Here is a tiny trained network, its code and every weight. The questions are about switching its units off for an input and a class, where a switched-off unit gives its printed mean instead of its output.

import numpy as np


def w(rows, s, z=0):
    codes = np.array(rows[::2]) - 128.0
    scale = np.full(codes.shape[1], s)
    scale[-1] = z or s
    return codes * scale


def f(y):
    return y / 2 * (1 + np.tanh(0.7978845608 * (y + 0.044715 * y**3)))


def log_softmax(a):
    a = a - a.max(-1, keepdims=True)
    return a - np.log(np.exp(a).sum(-1, keepdims=True))


def net(x, mask):
    res = np.array(x, float).reshape(1, 6) / 4 @ E
    y = f(res @ A[0][:, :-1].T + A[0][:, -1])
    res = res + np.where(mask, y, B[0][:, -1]) @ B[0][:, :-1]
    return log_softmax(res[-1] @ U[:, :-1].T + U[:, -1])


A, B = {}, {}
E = w([
[131,125,129],'x0',
[30,208,204],'x1',
[35,25,155],'x2',
[129,128,127],'x3',
[130,126,126],'x4',
[16,161,2],'x5',
],0.0057)
A[0] = w([
[83,161,114,103],'neuron 0',
[77,164,198,125],'neuron 1',
[161,100,88,87],'neuron 2',
[144,172,120,202],'neuron 3',
[85,138,55,150],'neuron 4',
[94,116,33,58],'neuron 5',
[108,143,98,78],'neuron 6',
[165,75,99,110],'neuron 7',
[119,57,118,236],'neuron 8',
[153,89,63,90],'neuron 9',
[110,135,92,100],'neuron 10',
[128,98,79,189],'neuron 11',
[160,190,114,97],'neuron 12',
[107,141,128,235],'neuron 13',
[103,152,80,82],'neuron 14',
[157,118,183,84],'neuron 15',
[106,111,138,53],'neuron 16',
[82,149,77,149],'neuron 17',
[120,171,135,234],'neuron 18',
[89,80,115,52],'neuron 19',
[146,104,170,54],'neuron 20',
[151,105,167,46],'neuron 21',
[99,166,158,155],'neuron 22',
[84,94,91,143],'neuron 23',
[176,104,206,54],'neuron 24',
[83,152,182,157],'neuron 25',
[174,113,173,45],'neuron 26',
[84,3,149,121],'neuron 27',
[100,127,89,105],'neuron 28',
[107,139,94,32],'neuron 29',
[118,92,181,96],'neuron 30',
[135,103,114,242],'neuron 31',
[168,145,129,199],'neuron 32',
[141,152,123,183],'neuron 33',
[136,59,184,87],'neuron 34',
[176,142,81,255],'neuron 35',
[229,174,63,143],'neuron 36',
[214,108,62,204],'neuron 37',
[188,155,136,169],'neuron 38',
[104,176,167,195],'neuron 39',
[117,127,142,198],'neuron 40',
[78,106,76,71],'neuron 41',
[79,178,121,41],'neuron 42',
[138,188,132,215],'neuron 43',
[85,181,129,88],'neuron 44',
[93,75,166,104],'neuron 45',
],0.015,0.0041)
B[0] = w([
[147,123,140,168],'neuron 0',
[201,103,158,183],'neuron 1',
[165,92,143,156],'neuron 2',
[53,134,153,177],'neuron 3',
[227,180,220,222],'neuron 4',
[175,195,143,205],'neuron 5',
[226,139,101,142],'neuron 6',
[201,19,147,172],'neuron 7',
[25,138,240,196],'neuron 8',
[220,65,160,172],'neuron 9',
[190,149,142,149],'neuron 10',
[157,103,197,181],'neuron 11',
[45,180,80,166],'neuron 12',
[141,141,239,175],'neuron 13',
[99,169,77,167],'neuron 14',
[182,219,107,164],'neuron 15',
[132,164,95,119],'neuron 16',
[222,147,200,206],'neuron 17',
[112,69,202,184],'neuron 18',
[112,197,102,144],'neuron 19',
[203,207,79,142],'neuron 20',
[193,198,61,142],'neuron 21',
[191,99,189,163],'neuron 22',
[121,190,185,180],'neuron 23',
[225,189,115,195],'neuron 24',
[130,63,172,175],'neuron 25',
[223,167,46,166],'neuron 26',
[29,171,138,208],'neuron 27',
[205,185,151,159],'neuron 28',
[253,199,20,135],'neuron 29',
[164,198,129,149],'neuron 30',
[65,116,212,179],'neuron 31',
[120,144,162,181],'neuron 32',
[76,124,135,157],'neuron 33',
[142,214,133,171],'neuron 34',
[71,110,210,225],'neuron 35',
[65,185,171,249],'neuron 36',
[109,72,194,254],'neuron 37',
[83,189,166,194],'neuron 38',
[176,28,222,180],'neuron 39',
[101,94,172,152],'neuron 40',
[194,203,90,179],'neuron 41',
[172,122,119,163],'neuron 42',
[46,115,204,190],'neuron 43',
[131,83,112,167],'neuron 44',
[107,219,139,156],'neuron 45',
],0.0047,0.0074)
U = w([
[202,179,88,110],'0',
[94,92,149,254],'1',
[89,85,154,204],'2',
[148,15,171,62],'3',
[21,170,128,73],'4',
[103,87,145,170],'5',
[106,65,59,81],'6',
[60,121,3,41],'7',
],0.013,0.0056)

Each question gives the input, the list of numbers given to net, and the class t.
The units are the neurons (one row each of A and B). Each row of codes is followed by its name. A weight is (code - 128) times the scale printed after its matrix; where a second scale follows, it is the last column's (A, B and U).
mask holds one flag per neuron, in row order. A switched-off neuron (its flag False) gives its mean, the last column of its row in B, instead of its output. The means were averaged over made-up inputs and are rounded, as every weight is.
A unit's drop is (log p(t) with every unit on - log p(t) with that unit switched off) / (log p(t) with every unit on - log p(t) with every unit switched off).
The circuit of an input: a set's keep is (log p(t) with only the set's units on - log p(t) with every unit switched off) / (log p(t) with every unit on - log p(t) with every unit switched off). Starting from the 12 units with the biggest drops (on a tie, the unit counted first), units are removed one at a time, each time the one whose removal leaves the highest keep (on an exact tie, the one counted first), for as long as the keep stays at least 0.8.
units of the circuit, in order: the units of the circuit, biggest drop first
most important unit: the unit with the biggest drop
top k neurons: the k neurons with the biggest drops, biggest first
drop when u is switched off: that unit's drop, to one decimal
input [4,-8,-4,-3,7,2], class 3: units of the circuit, in order -> neuron 9; neuron 37
input [-1,-5,-1,-4,0,-7], class 0: units of the circuit, in order -> neuron 24; neuron 26
input [5,5,-6,3,-3,-8], class 0: top 3 neurons -> neuron 24; neuron 26; neuron 15
input [6,8,8,5,-4,0], class 3: units of the circuit, in order -> neuron 1
input [7,8,-8,0,-5,0], class 3: units of the circuit, in order -> neuron 39; neuron 18
input [-7,2,8,-4,7,-4], class 4: units of the circuit, in order -> neuron 27; neuron 45; neuron 34
input [-3,-7,-2,-5,-6,6], class 3: units of the circuit, in order -> neuron 37; neuron 9
input [6,4,8,-4,-1,-2], class 4: units of the circuit, in order -> neuron 27; neuron 45
input [1,-4,-7,-3,4,-5], class 4: top 2 neurons -> neuron 36; neuron 38
input [3,4,1,-2,-1,-2], class 3: top 2 neurons -> neuron 36; neuron 39
input [-2,-8,-8,3,5,-1], class 3: top 2 neurons -> neuron 37; neuron 7
input [4,2,8,1,3,-1], class 4: top 2 neurons -> neuron 27; neuron 45
input [-4,-7,4,0,4,7], class 0: top 3 neurons -> neuron 41; neuron 5; neuron 4
input [4,7,-6,-5,-6,-2], class 3: most important unit -> neuron 39
input [2,5,-5,-4,-1,-7], class 0: top 3 neurons -> neuron 24; neuron 15; neuron 26
input [8,-8,-6,4,2,6], class 2: drop when neuron 37 is switched off -> 0.3
input [5,-3,7,-4,0,-3], class 4: drop when neuron 14 is switched off -> 0.0
input [-3,8,6,-4,-5,7], class 3: drop when neuron 25 is switched off -> 0.3
